Here is a tiny trained network, its code and every weight. The questions are about switching its units off for an input and a class, where a switched-off unit gives its printed mean instead of its output.

import numpy as np


def w(rows, s, z=0):
    codes = np.array(rows[::2]) - 128.0
    scale = np.full(codes.shape[1], s)
    scale[-1] = z or s
    return codes * scale


def norm(h):
    return h / np.sqrt((h * h).mean(-1, keepdims=True) + 1e-5)


def f(y):
    return np.maximum(y, 0)


def log_softmax(a):
    a = a - a.max(-1, keepdims=True)
    return a - np.log(np.exp(a).sum(-1, keepdims=True))


def net(x, mask):
    res = np.array(x, float).reshape(1, 4) / 4 @ E
    u = 0
    for l in range(4):
        y = f(norm(res) @ A[l][:, :-1].T + A[l][:, -1])
        res = res + np.where(mask[u : u + 12], y, B[l][:, -1]) @ B[l][:, :-1]
        u += 12
    return log_softmax(norm(res)[-1] @ U[:, :-1].T + U[:, -1])


A, B = {}, {}
E = w([
[112,56,113],'x0',
[56,149,99],'x1',
[190,163,2],'x2',
[127,127,128],'x3',
],0.0099)
A[0] = w([
[106,83,161,21],'0.n1',
[91,91,143,99],'0.n2',
[104,100,109,118],'0.n3',
[124,62,81,126],'0.n4',
[112,248,160,81],'0.n5',
[100,139,94,129],'0.n6',
[43,149,135,123],'0.n7',
[85,123,136,139],'0.n8',
[182,102,194,125],'0.n9',
[60,149,123,3],'0.n10',
[146,80,135,125],'0.n11',
[77,19,89,69],'0.n12',
],0.016,0.0033)
B[0] = w([
[91,139,166,197],'0.n1',
[90,169,142,204],'0.n2',
[168,120,143,172],'0.n3',
[191,172,118,217],'0.n4',
[232,163,204,243],'0.n5',
[126,84,99,187],'0.n6',
[106,31,120,237],'0.n7',
[85,147,120,195],'0.n8',
[80,51,111,253],'0.n9',
[142,75,91,176],'0.n10',
[182,111,134,182],'0.n11',
[252,143,187,253],'0.n12',
],0.025,0.0049)
A[1] = w([
[119,178,249,7],'1.n1',
[1,176,183,195],'1.n2',
[126,248,84,67],'1.n3',
[118,196,44,71],'1.n4',
[92,26,145,67],'1.n5',
[126,248,82,64],'1.n6',
[121,130,127,89],'1.n7',
[137,83,107,105],'1.n8',
[115,64,66,87],'1.n9',
[190,61,41,129],'1.n10',
[135,130,137,81],'1.n11',
[117,242,202,21],'1.n12',
],0.0095,0.0018)
B[1] = w([
[203,86,202,198],'1.n1',
[8,18,126,169],'1.n2',
[179,52,34,163],'1.n3',
[144,78,100,160],'1.n4',
[211,242,68,240],'1.n5',
[180,51,34,163],'1.n6',
[108,123,142,128],'1.n7',
[150,131,129,166],'1.n8',
[208,85,155,164],'1.n9',
[16,61,182,254],'1.n10',
[132,138,130,134],'1.n11',
[234,139,145,146],'1.n12',
],0.012,0.0048)
A[2] = w([
[197,37,113,138],'2.n1',
[166,75,120,91],'2.n2',
[149,149,87,250],'2.n3',
[162,149,62,123],'2.n4',
[110,150,185,95],'2.n5',
[129,133,106,132],'2.n6',
[157,151,9,200],'2.n7',
[111,155,72,214],'2.n8',
[86,142,165,133],'2.n9',
[150,93,120,137],'2.n10',
[149,98,123,108],'2.n11',
[117,127,119,80],'2.n12',
],0.015,0.0015)
B[2] = w([
[57,212,90,248],'2.n1',
[90,172,103,192],'2.n2',
[112,90,173,147],'2.n3',
[116,56,194,152],'2.n4',
[138,51,153,143],'2.n5',
[129,117,120,133],'2.n6',
[123,5,209,163],'2.n7',
[145,87,109,134],'2.n8',
[115,56,157,137],'2.n9',
[105,155,109,171],'2.n10',
[108,151,113,164],'2.n11',
[137,142,134,128],'2.n12',
],0.019,0.015)
A[3] = w([
[59,177,80,112],'3.n1',
[71,164,163,211],'3.n2',
[197,136,197,58],'3.n3',
[116,107,151,120],'3.n4',
[251,152,191,69],'3.n5',
[53,133,109,84],'3.n6',
[96,113,127,112],'3.n7',
[87,107,151,49],'3.n8',
[176,76,109,4],'3.n9',
[111,114,148,54],'3.n10',
[75,134,179,159],'3.n11',
[43,163,72,116],'3.n12',
],0.013,0.0016)
B[3] = w([
[64,148,101,209],'3.n1',
[102,142,64,212],'3.n2',
[199,164,136,219],'3.n3',
[140,110,93,167],'3.n4',
[250,205,159,255],'3.n5',
[145,158,102,210],'3.n6',
[134,98,115,171],'3.n7',
[129,80,69,181],'3.n8',
[110,140,202,141],'3.n9',
[128,105,92,154],'3.n10',
[135,112,36,212],'3.n11',
[111,208,114,223],'3.n12',
],0.019,0.0069)
U = w([
[228,126,188,117],'0',
[121,122,120,245],'1',
[86,2,144,118],'2',
[59,187,90,101],'3',
[106,168,151,50],'4',
],0.015,0.011)

Each question gives the input, the list of numbers given to net, and the class t.
The units are the neurons (one row each of A and B). Each row of codes is followed by its name. A weight is (code - 128) times the scale printed after its matrix; where a second scale follows, it is the last column's (A, B and U).
mask holds one flag per neuron, layer by layer. A switched-off neuron (its flag False) gives its mean, the last column of its row in B, instead of its output. The means were averaged over made-up inputs and are rounded, as every weight is.
A unit's drop is (log p(t) with every unit on - log p(t) with that unit switched off) / (log p(t) with every unit on - log p(t) with every unit switched off).
The circuit of an input: a set's keep is (log p(t) with only the set's units on - log p(t) with every unit switched off) / (log p(t) with every unit on - log p(t) with every unit switched off). Starting from the 12 units with the biggest drops (on a tie, the unit counted first), units are removed one at a time, each time the one whose removal leaves the highest keep (on an exact tie, the one counted first), for as long as the keep stays at least 0.8.
circuit, biggest first: the units of the circuit, biggest drop first
top k neurons: the k neurons with the biggest drops, biggest first
k most important neurons of layer l: the k neurons of layer l with the biggest drops, biggest first
drop when u is switched off: that unit's drop, to one decimal
input [-4,2,3,2], class 0: circuit, biggest first : [0.n5]
input [7,-7,8,3], class 2: 2 most important neurons of layer 1 : [1.n10; 1.n5]
input [4,-8,6,-1], class 3: top 2 neurons : [1.n10; 1.n5]
input [4,-8,7,-2], class 3: circuit, biggest first : [2.n1; 0.n5]
input [6,-8,-6,6], class 3: 3 most important neurons of layer 0 : [0.n9; 0.n5; 0.n11]
input [-2,-4,4,-2], class 2: 2 most important neurons of layer 2 : [2.n7; 2.n4]
input [7,5,5,-2], class 0: top 2 neurons : [0.n12; 0.n4]
input [6,-7,5,-6], class 3: top 4 neurons : [1.n10; 1.n5; 0.n5; 2.n1]
input [6,-8,2,-1], class 3: top 2 neurons : [0.n5; 0.n9]
input [8,8,1,-8], class 0: top 4 neurons : [0.n12; 0.n4; 0.n9; 0.n3]
input [1,4,-6,2], class 2: top 2 neurons : [0.n2; 0.n1]
input [4,-7,-7,6], class 2: top 3 neurons : [0.n1; 0.n9; 0.n2]
input [3,2,5,3], class 2: 2 most important neurons of layer 2 : [2.n7; 2.n4]
input [6,3,-7,5], class 2: circuit, biggest first : [0.n7]
input [4,-8,-7,-1], class 3: top 2 neurons : [0.n9; 0.n5]
input [2,2,-4,3], class 2: top 2 neurons : [0.n1; 0.n2]
input [2,6,-6,-1], class 2: 2 most important neurons of layer 0 : [0.n2; 0.n1]
input [-6,-8,0,4], class 3: 2 most important neurons of layer 0 : [0.n9; 0.n12]
input [4,0,-4,0], class 0: 3 most important neurons of layer 0 : [0.n12; 0.n1; 0.n2]
input [8,3,3,4], class 0: circuit, biggest first : [0.n12]
input [-2,-5,-1,1], class 3: drop when 0.n6 is switched off : 0.0
input [-8,6,-3,1], class 0: drop when 0.n5 is switched off : 2.0
input [8,3,-4,-8], class 0: drop when 0.n12 is switched off : 1.1
